Facts:
χ(nubra, ziklek); χ(kapla, taplor); χ(kapla, zoklo); χ(kapla, vigi); χ(voplir, zeniklel); χ(voplir, plibir)
χ(voplir, skizak); χ(voplir, nudran); χ(zuta, skatruske); χ(zuta, mener); χ(zuta, digrel); χ(vemol, foples)
χ(vemol, trumas); χ(vemol, brogrom); χ(vemol, vari); χ(koplor, drefes); χ(koplor, gopufar); χ(plustan, bine)
χ(plustan, pople); χ(plustan, satra); χ(plustan, gobam); χ(drovek, dipupos); χ(drovek, laso); χ(drovek, tefis)
χ(kliski, skizak); χ(staflisuk, melo); χ(staflisuk, drubraklen); χ(staflisuk, stodrisun); χ(staflisuk, klizu); χ(staflisuk, nekadre)
χ(kloflu, pogrem); χ(fofu, brikluk); χ(fofu, seplasko); χ(fofu, ziklek); χ(fofu, stotu); χ(fofu, gremum)
χ(piba, stida); χ(piba, grilin); χ(piba, miklu); χ(piba, stotu); χ(vepluk, raza); χ(vepluk, gopufar)
χ(vepluk, grevak); χ(vepluk, stimifluk); χ(klozi, tredres); χ(klozi, miklu); χ(klozi, dreflin); χ(samar, klobre)
χ(samar, grelu); χ(samar, druruskos); χ(samar, ronom); χ(grobidras, troru); χ(grobidras, skizak); χ(grobidras, gresal)
χ(grobidras, lefaklil); χ(flanil, stubam); χ(flanil, potas); χ(flanil, pogrem); χ(flanil, graram); χ(flanil, vovuk)
χ(flanil, klebodre); χ(kebaskel, bine); χ(kebaskel, grakli); χ(kebaskel, satra); χ(kebaskel, kubo); χ(kagram, troru)
χ(kagram, gakon); χ(kagram, brikluk); χ(kagram, tusom); χ(kagram, graram); χ(kagram, kloflak); χ(skova, begrun)
χ(skova, tonur); χ(skova, stida); χ(skova, zasen); χ(skova, rasku); χ(budruk, pople); χ(budruk, giski)
χ(budruk, klukam); χ(plifo, brefoso); χ(plifo, giful); χ(plifo, grilin); χ(plifo, butur); χ(plifo, klebodre)
χ(plifo, skuro); χ(deklas, lidrerom); χ(deklas, vukel); χ(deklas, klatru); χ(deklas, klizu); χ(deklas, skobu)
χ(deklas, foplel); χ(deklas, grebadrer); χ(deklas, biklar); χ(tidra, klatru); χ(tidra, talen); χ(tidra, plepli)
χ(trastir, dubrak); χ(trastir, volos); χ(trastir, grakli); χ(trastir, zeniklel); χ(trastir, grebadrer); χ(trubriskon, skonar)
χ(trubriskon, grebadrer); χ(stalan, klibrem); χ(stalan, gisusol); χ(stalan, fego); χ(sefugro, skobu); χ(sefugro, grebadrer)
χ(sefugro, laso); χ(sefugro, ziklek); χ(tuden, volos); χ(tuden, pluple); χ(tuden, bopek); χ(tuden, stogregrem)
χ(dipi, vibomek); χ(dipi, bruva); χ(dipi, tredres); χ(dipi, gufik); χ(dipi, tiplogrer); χ(lotran, pator)
χ(lotran, drasan); χ(lotran, pipabren); χ(lotran, nekadre); χ(klelu, skefla); χ(klelu, takli); χ(klelu, sotin)
χ(reflel, mener); χ(reflel, storak); χ(reflel, taplor); χ(reflel, fego); χ(radrar, klonom); χ(radrar, talen)
χ(radrar, fogriklim); χ(radrar, nudran); χ(mistol, tugon); χ(mistol, tiplanuk); χ(mistol, seplasko); χ(mistol, suvove)
χ(gregola, vibomek); χ(gregola, laso); χ(klofal, brefoso); χ(klofal, betrer); χ(klofal, nodovas); χ(sobruril, pabes)
χ(sobruril, plibir); χ(sobruril, pator); χ(sobruril, vovuk); χ(gaflomo, vukel); χ(gaflomo, manal); χ(gaflomo, plepli)
χ(vetur, gresal); χ(kones, vaga); χ(kones, raza); χ(trufas, tonur); χ(trufas, rotrem); χ(trufas, movin)
χ(trufas, gopufar); χ(trufas, klebodre); Λ(nubra, 100); Λ(stida, 534); Λ(kapla, 534); Λ(skefla, 404)
Λ(vukel, 404); Λ(pator, 100); Λ(butur, 534); Λ(ziklek, 534); Λ(voplir, 534); Λ(mener, 534)
Λ(zuta, 100); Λ(vemol, 100); Λ(klebodre, 100); Λ(storak, 100); Λ(vaga, 100); Λ(sotin, 100)
Λ(seplasko, 100); Λ(koplor, 534); Λ(skizak, 404); Λ(brefoso, 100); Λ(tiplogrer, 100); Λ(kloflak, 404)
Λ(plustan, 100); Λ(gopufar, 404); Λ(drovek, 404); Λ(kliski, 100); Λ(troru, 100); Λ(graram, 100)
Λ(gobam, 100); Λ(brikluk, 100); Λ(lestar, 404); Λ(staflisuk, 100); Λ(taplor, 534); Λ(kloflu, 534)
Λ(skuro, 100); Λ(klatru, 100); Λ(fofu, 404); Λ(pogrem, 100); Λ(pipabren, 404); Λ(grakli, 404)
Λ(piba, 100); Λ(vepluk, 534); Λ(flatra, 534); Λ(gremum, 404); Λ(klozi, 100); Λ(gresal, 100)
Λ(giski, 534); Λ(raza, 100); Λ(tefis, 100); Λ(samar, 404); Λ(tiplanuk, 100); Λ(grobidras, 404)
Λ(bine, 100); Λ(movin, 534); Λ(lidrerom, 404); Λ(fego, 404); Λ(foplel, 534); Λ(bruva, 100)
Λ(klonom, 534); Λ(flanil, 534); Λ(melo, 534); Λ(tusom, 404); Λ(potas, 100); Λ(stotu, 100)
Λ(grevak, 100); Λ(foples, 100); Λ(kebaskel, 100); Λ(skatruske, 404); Λ(vari, 534); Λ(kagram, 100)
Λ(betrer, 534); Λ(skova, 100); Λ(stimifluk, 100); Λ(pabes, 534); Λ(vovuk, 100); Λ(plepli, 100)
Λ(tugon, 100); Λ(budruk, 100); Λ(laso, 100); Λ(plifo, 100); Λ(vigi, 100); Λ(gakon, 100)
Λ(deklas, 534); Λ(fogriklim, 100); Λ(tidra, 100); Λ(dreflin, 100); Λ(goplo, 100); Λ(trastir, 404)
Λ(gisusol, 404); Λ(trubriskon, 404); Λ(zasen, 100); Λ(stalan, 534); Λ(nodovas, 100); Λ(sefugro, 100)
Λ(vibomek, 100); Λ(gufik, 100); Λ(tuden, 534); Λ(grelu, 100); Λ(trumas, 534); Λ(dipi, 100)
Λ(biklar, 100); Λ(pluple, 100); Λ(klibrem, 100); Λ(zeniklel, 100); Λ(lotran, 534); Λ(bopek, 404)
Λ(lefaklil, 404); Λ(klelu, 100); Λ(zoklo, 100); Λ(satra, 534); Λ(reflel, 100); Λ(digrel, 100)
Λ(takli, 100); Λ(kubo, 100); Λ(plibir, 404); Λ(grebadrer, 100); Λ(drasan, 404); Λ(skobu, 100)
Λ(dubrak, 100); Λ(giful, 404); Λ(skonar, 404); Λ(suvove, 534); Λ(ronom, 534); Λ(rotrem, 534)
Λ(stubam, 404); Λ(stodrisun, 534); Λ(drefes, 404); Λ(talen, 100); Λ(dipupos, 100); Λ(klobre, 534)
Λ(radrar, 100); Λ(mistol, 404); Λ(stogregrem, 100); Λ(gregola, 100); Λ(klofal, 404); Λ(sobruril, 534)
Λ(tredres, 100); Λ(klizu, 404); Λ(grilin, 534); Λ(manal, 404); Λ(pople, 100); Λ(drubraklen, 100)
Λ(tonur, 404); Λ(klukam, 100); Λ(brogrom, 100); Λ(nudran, 100); Λ(gaflomo, 404); Λ(vetur, 100)
Λ(druruskos, 534); Λ(rasku, 404); Λ(kones, 404); Λ(begrun, 100); Λ(miklu, 404); Λ(trufas, 100)
Λ(volos, 534); Λ(nekadre, 404)

Known rows:
[ -2  -1  18  -5 -10 -20   8 -10  -1 -15   8 -12  -1  12  -2 -11  -1   7
 -24   0  -2  21  -1   7  13  11   2  10 -16   3 -10  -6]: pogrem
[ -9   9 -10  -9  -7  -2  -6  -3   9  -6   7  -4   5   0 -10  17   4   6
  -3 -11   8 -12 -18  -2  -6   0  11 -14 -25  -6 -26 -13]: radrar
[  0   8  -1   7 -15   6   4 -11   0  16 -13  11   0   4  -2  -6   0  -9
  -1  -2   1  -3  15  -1 -10   2 -33   1  18  -4  19   7]: gremum
[ -9  22  -4  -1 -10   3  -7  -3   4  13 -17  19   8  -4 -22  18   7 -13
  -4 -17  18 -35   6  -7 -29   8 -29 -13  -8  -1  -2 -13]: gaflomo
[ 16 -16  19   4  31   7 -20  15 -10  -4 -16  13  -3  -7  -1  15 -10 -13
  14  -4   0 -20  -5  -1  -5   2  14   3  -7   2   4  -3]: tuden
[ -4   3 -10  -6  -4  -1   6   1   5  -6  18 -12   2  -1   1  -8   2  12
  -5   7  -2  12  -3   1   9  -5   6  -3   0   2  -9   0]: gufik
[  0   5  -2   8  -4   8   4  -3  -2  13  -6  11   3   7  -1  -3   4 -11
  -1  -2   7  -3  23  -2  -9  -3 -34   5  12   2  18   5]: bopek
[  1  -2  -2   7   0   8   4  -3  -4  12  -3   8  -2   4  -3   6   1 -14
  -2   2   9  -2  27  -2 -10  -3 -38   6  10  -2  19   4]: skonar
[ 15  -7   9   0  19   0 -12   6  -3   7 -18   3   1 -22  -3  -2 -10 -17
   0   8  -6  -9   6  -9   6   5  13  11   9  14   5   9]: foplel
[-12  -8  -4  -5 -11   0   5  -1   5  -6  19  -7   2  -5  13  -2   6  11
  -6   1  -3  12  -3  -4   8  -1  10   0  -1   4   1  -1]: storak
[ -5   2   0   7 -11   8   4  -2  -3  15  -5  17   6   1   4  -6   9  -8
  -3  -5   6  -4  22  -2 -10  -1 -30   5  13   1  21   5]: gisusol
[ -3   8   5   9  -2   6  -3   1  -7   7 -13  24   4  13  -7   8   7  -4
   8 -16  11 -18   8   8 -22   2 -26  -7  -2 -11  10  -7]: samar
[-11  -5   5   6 -14  12   1   0  -4  12   0  24   8  -5  13  -3  14  -4
  -2 -10   6  -6  22  -3 -11   0 -26   5  14   3  27   4]: fego
[ -4  -4  -7  -4  -4   0   7  -2   5  -7  17 -15  -3   2   5   0   1   7
  -6   6  -1  13  -4  -3   9  -4   4   0  -2   3  -5   0]: stogregrem
[ -5  -2   1  -5  -8  -9   6  -6   4  -8  15 -11   1   4   2  -4   1   6
 -14   2  -1  15  -1  -1  11   1   4   5 -10   3 -10  -2]: pator
[-10  -5  -5  -5 -10   0   6  -2   5  -7  18  -9   1  -3  10  -2   5  10
  -5   3  -2  12  -3  -3   8  -2   8  -1  -1   3  -1   0]: vigi
[ -2   0  -2  -7  -3   0   3  -2   7  -9  17 -15  -5   7   3  -5   3   9
  -6   5  -4  12  -8   2  11  -3   0  -2  -5   6  -4   0]: brefoso
[ 16 -11  15   3  -1  -5  -9 -14  -8   8 -34  -1 -13 -30  -3   4 -31  -8
   9  14 -21  -1  -8  -3  -1  17  15   2  30 -11  17  11]: ziklek
[ -6   2 -10  -4  -6  -6  10   1   1  -5  16 -11   2  -4  -1  -7   0  14
  -6   8  -2  15   3   5   9  -2   9  -1   0  -3 -10  -1]: tefis

Rows:
No name comes twice in this set of rows, the named rows included.
[-13   6 -17  -1  -7 -11  16   3   4  -2   3 -22 -11   3  10   1  14   6
   4   7   3   7  -4   1   9   0  15  -1  -3   3   1   3] => raza
[  4   4   1   8  -6   4  -1  -8  -2  17  -7  14   6   9  -4  -5   5 -14
  -6  -6   8  -1  25   1  -5  -5 -35  13   1  -4   8   9] => plibir
[-19 -14   6  -5 -10   3  -3   6  -2 -16  19  10   2  -2  15  13  12  19
   5 -14   3  -2 -15   2  -7   2  17 -12 -15  -8   0 -14] => zuta
[ -2  12  -7  -7   8   4  -2  19  -4 -15  20   4   7   4 -13  -5   3  30
   9  -2   3  -2 -10  23  -5  -7  11 -20 -10 -13 -21 -12] => dipi
[  3 -13   4  10  11  12  -2   3 -13   0  -2  11 -11   6 -11  40  -5 -14
   9  -3  18 -15  24   5 -25  -3 -38  -5  -7 -21  16 -11] => trubriskon
[ -6  -4  -8  -5  -7  -4   8  -5   3  -7  15 -18  -6  -8  -3   9  -5   7
  -7  12  -1  14   2  -2   6   0   4  -3   1  -5  -6  -2] => skobu
[  1   8  11   6   1  10  -6   3  -6   4 -10  22  -1  19  -8   6   7  -4
   7 -15  12 -18   5  11 -20   0 -33  -7  -4  -8  12  -4] => klofal
[ -4  -1 -18   0 -14  -1   2 -12   8   8   9  -8   6   3   9  -5   3   6
   3   0  -5  14  -8   0  10 -11  15   3  -6 -12 -16  10] => gresal
[ -3  -2   6  -5  -8 -12   6  -7   2 -10  12 -12   0   7   1  -7   1   6
 -17   2  -2  18  -1   3  12   4   4   6 -11   2 -10  -1] => vovuk
[ -1   2   4  -7  -3 -10   7  -2   3 -12  11 -20 -10  13   2  -6   5   8
 -10   4  -1  13  -7   7  14   4   0   3 -10   5  -3   2] => klebodre
[ -3  -1   1  -5  -7  -9   7  -5   4  -8  12 -13  -2   5   2  -6   1   8
 -12   4  -2  16  -3   1  11   2   4   3  -7   2  -7  -1] => potas

Now the same objects, written a new way:
Known rows:
[ 10  13  -9  -1  25   7  -2  29  35  -1  -9 -28  -3  -1  -9   5   8  12
  21  -7  11  14  -4   7  -3  10  21 -21 -30  -1   0]: piba
[ 30  -1 -12 -20  13   1   0  31   4   8  -3  -5 -15  -1 -17 -12   4   7
   2 -12  13  -8  -5  -8  -1 -14  -1 -14 -15 -13 -31]: biklar
[ 20 -13  -6 -18   4  -8 -12  47   1  -2   2 -16 -12   5  -7 -23   5 -21
  18  -7  11 -18  -1  -2  19  -2  -1  -4 -28  -2  -7]: pator
[ 18   5   4 -21   6   0   0  31  15  21 -10  -3 -13  -1  -6  -9  10   0
  14 -15   2 -12   3  10  -2   3   3 -13 -29 -15   3]: tugon
[ 20   4   8 -19   1   0  -4  28   5   2  -2  -3 -26  13 -16  -9  20 -15
  20  -8  11 -11  -6  15  -3  15   4 -18 -36   1   8]: kliski
[ 13   2  -2 -27  -3  -6   2  37  12   9 -11   7 -27   2 -13 -19   7 -11
   0   0   0  -9  -8  -2  11  20 -11  -3 -15 -23 -15]: zeniklel
[ 14   8  -6   8  28   0  -5  25  36   0 -16 -10  -4   9 -14   0   4  -1
  14  -5   6  22   5 -15   5  41  33  -5  -7   0 -18]: plifo
[ 11  15 -10  17  -9   6  23  14 -20 -20  12  16  29  -4  13   2  15  -5
  28   4  -2  -1  -7  27 -34  26  14   8   1  20 -12]: samar
[ 11  10 -11   9   8  18  36  16 -18  -1   3   7  35   5  10   0  11   5
  34 -15   9  -1  -6  42 -44  15  25  10  -3  22  -9]: mistol
[  1  -6 -26   7 -13   4  17  31 -27 -18  13  13  26  -7   2 -16  -4 -17
  22   3  -1 -16  -3  14 -17  14  18  27   1  10 -31]: drasan
[ 12 -10 -26   5 -16  -1  22  29 -34 -13  15  19  23  -5   6 -14  -1 -23
  21   2 -14 -21   3  11 -13  13  16  32  14   7 -32]: nekadre
[ -7 -37 -20  -9  -3  -1  -4 -13 -15 -11  15  -1 -11   9  -5   3 -12  21
  -8 -26 -21 -14 -16  -2 -26  10   6   2  20 -16   5]: foplel
[-16 -50  -7   4  -7 -12  -7   6 -10  -7   8  -7   0   2   4   0  -8  13
  17 -13 -28  -1 -24 -10 -29  21   9  -2  -9 -18  27]: rotrem
[-10 -41 -15  -7   2  -4  -7   0   0  -5   2  -5  10  10   9  -5 -11   8
  13 -33 -28 -15 -13  -7 -21  21  16  15   9 -15  26]: butur
[-25 -37 -19  -6   3  -4  -2   2   2   3  -2 -10  18   5  11  -2 -13  14
   5 -32 -29 -10  -5  -5 -17  15  20  18  12 -24  18]: grilin
[ -2 -22 -24   3  10  10  -7 -29 -20 -19  12 -14 -11  22 -25   5   8  28
  -3 -30  -6   6 -18   4 -33  20  15  -3  19   3   6]: deklas
[-20 -39  -9   6  -1  -2 -15  -4  -7 -15   7  -5  -4  16  -3   0  -2   1
  13 -30 -18 -13 -14   4 -18  41  16   3   4  -5  26]: kloflu
[-18 -18  -9  -3 -29   5 -15 -13   3 -14   9   2  -8   2  13  -9  -3   5
  -6 -16 -36 -17 -40   2 -23  37 -13   5   2 -27  17]: satra
[-24 -27 -12   6 -12  -1 -19  -4   0 -14   9  -2  -1  -9   9   0  -9  14
  -6 -26 -21 -21 -10  -7 -21  36   8   6   9 -22   9]: trumas

Rows:
No name comes twice in this set of rows, the named rows included.
[ 16  -4  -3  14  -5  -1  30  15 -29  -7   7  17  29  -6   9   1   8   7
  41  16  -5   1 -18  23 -40  13  16  -2 -18  13   1] => kones
[ 27   4   6 -10  35  -6   0  20  22   4 -19   3   3  16 -15  -2  10   5
  37  -5   0  22  -2 -22  -1  18  21  -5 -15  -2  -3] => trufas
[-20 -23 -15 -16  -9   5  -6  -4 -16  -8   5  -5  -8   3  11 -13 -10  15
 -11 -25 -11 -12 -32  -2 -31  13  -5   3   6 -26  10] => volos
[ -9 -26  -6   0  -8   7 -11 -10 -20 -21  11 -16 -14  27 -20  -6  11   6
   7 -21 -11 -11 -33  15 -31  41   9  -2  -9   7  30] => voplir
[ -3 -41 -12 -19  -9  -2  -3  -7 -25   0   4  14 -10  19  -4  -8  -4   3
  -4 -37 -23 -15 -11   2 -23  31   3  17  19 -18  11] => klonom

Now the same objects, written a new way:
Known rows:
[ 14  -6  -9 -10   8  11   9  -4 -10  -8  -2   0   1   2  -3]: koplor
[ -9   3   2   1  -4  -3   0  -1  -6   9  -3  -1 -17  -8   1]: vetur
[-12   6  -1   7   2  -7  -6  -1  -7   0   2   3 -16  -6   2]: sefugro
[-15   3   0  -8  -3  -3  -4  -5  -8   8  -2   2 -21  -6   1]: kagram
[ 8 -3  3 -8  6 -9 -3 -6  2 -4 -7  0 25 12  7]: kones
[-3 -3  0 -7 -3 -3  1 -6  8 -2 -6  3 24 18  2]: kloflak
[ 4  0 -3  7  3 -6 -4 -1 12 -9 -6 -1 27 12  3]: manal
[ 17  -4 -11   3   3  16  13  -4   2  -2   5  -3  -4   6  -5]: mener
[  9  -6 -11  -8   3  19   7   0   0  -9   2   2   6   0  -3]: butur
[-10   6   4   8   0  -6  -1   4   0  -1   4  -3  -8  -6  -4]: skobu
[  7  -2   8 -13   2  -6   2  -2   7  -7  -5  -3  41  11   4]: gopufar
[ -1   1  11   3  -5  -8   3   4   2   4   4   4 -16 -11  -3]: bine
[-17   3   8  -3  -2   1  -1   2   1   4   5   0  -3  -6  -2]: stotu
[ -9   2   5  -9  -3   3  -5   3   2   4   3  -2  -4 -12   2]: skuro
[ -8   3   9  -8  -1   1  -1   3  -1   5   3  -3   0 -11   1]: begrun
[ -9   2   6  -7  -3   4  -3   4   4   4   3  -2  -3 -13   2]: brefoso
[-14   2   9  -2  -1  -2  -2   0   1   6   4  -1 -15  -4  -4]: tugon
[ -1   0  12   1  -4  -6   2   4   2   5   3   4 -18 -11  -3]: pople
[ -5   5   6   8  -7  -5   4   5  -1   4  -1   0  -8 -10  -1]: zeniklel

Rows:
No name comes twice in this set of rows, the named rows included.
[ -7  -3  -5  -5   5  -6  -6 -11   4  -6  -4   9  15  16   6] => fofu
[ 11  -6 -12  -3   3  18   6   0   1  -8   1   3   2   0  -4] => betrer
[ 11  -6 -14  -9   1  15   5  -3  -6  -7  -1   3  -5   4  -4] => kloflu
[-17   3   8   0  -1  -1   0   0   2   6   5  -1 -12  -3  -5] => seplasko
[-14   3   7  -6  -5   0   1   0  -2   7   1  -1 -11  -3  -3] => gakon
[ 4 -4  2  1  1 -5 -3 -2 10 -2 -5  1 24 14  4] => skefla
[ -6   3   6   1  -2  -3  -3   2  -3   6   1  -2 -14  -8   0] => goplo
[ 12  -6 -11   2   5  12   8  -1  -3  -6   1   1  -3   4  -5] => flatra
[17 -8 -7  3  3 10 10  0  0 -6  2  6 -9  1 -7] => giski
[-7 -2  1 -3  1 -4 -2 -5 10 -6 -2  4 25 18  2] => gremum
[-9  2  2  2  1 -1 -7  2 -8  8  4  4 -6 -8  6] => klozi
[  2  -3  -1 -11  -1   1  -4  -1  13  -7  -3   2  32   9   8] => giful
[ 15  -5 -15   6   5   9   9  -4  -7  -8  -2   8  -8   1  -2] => tuden

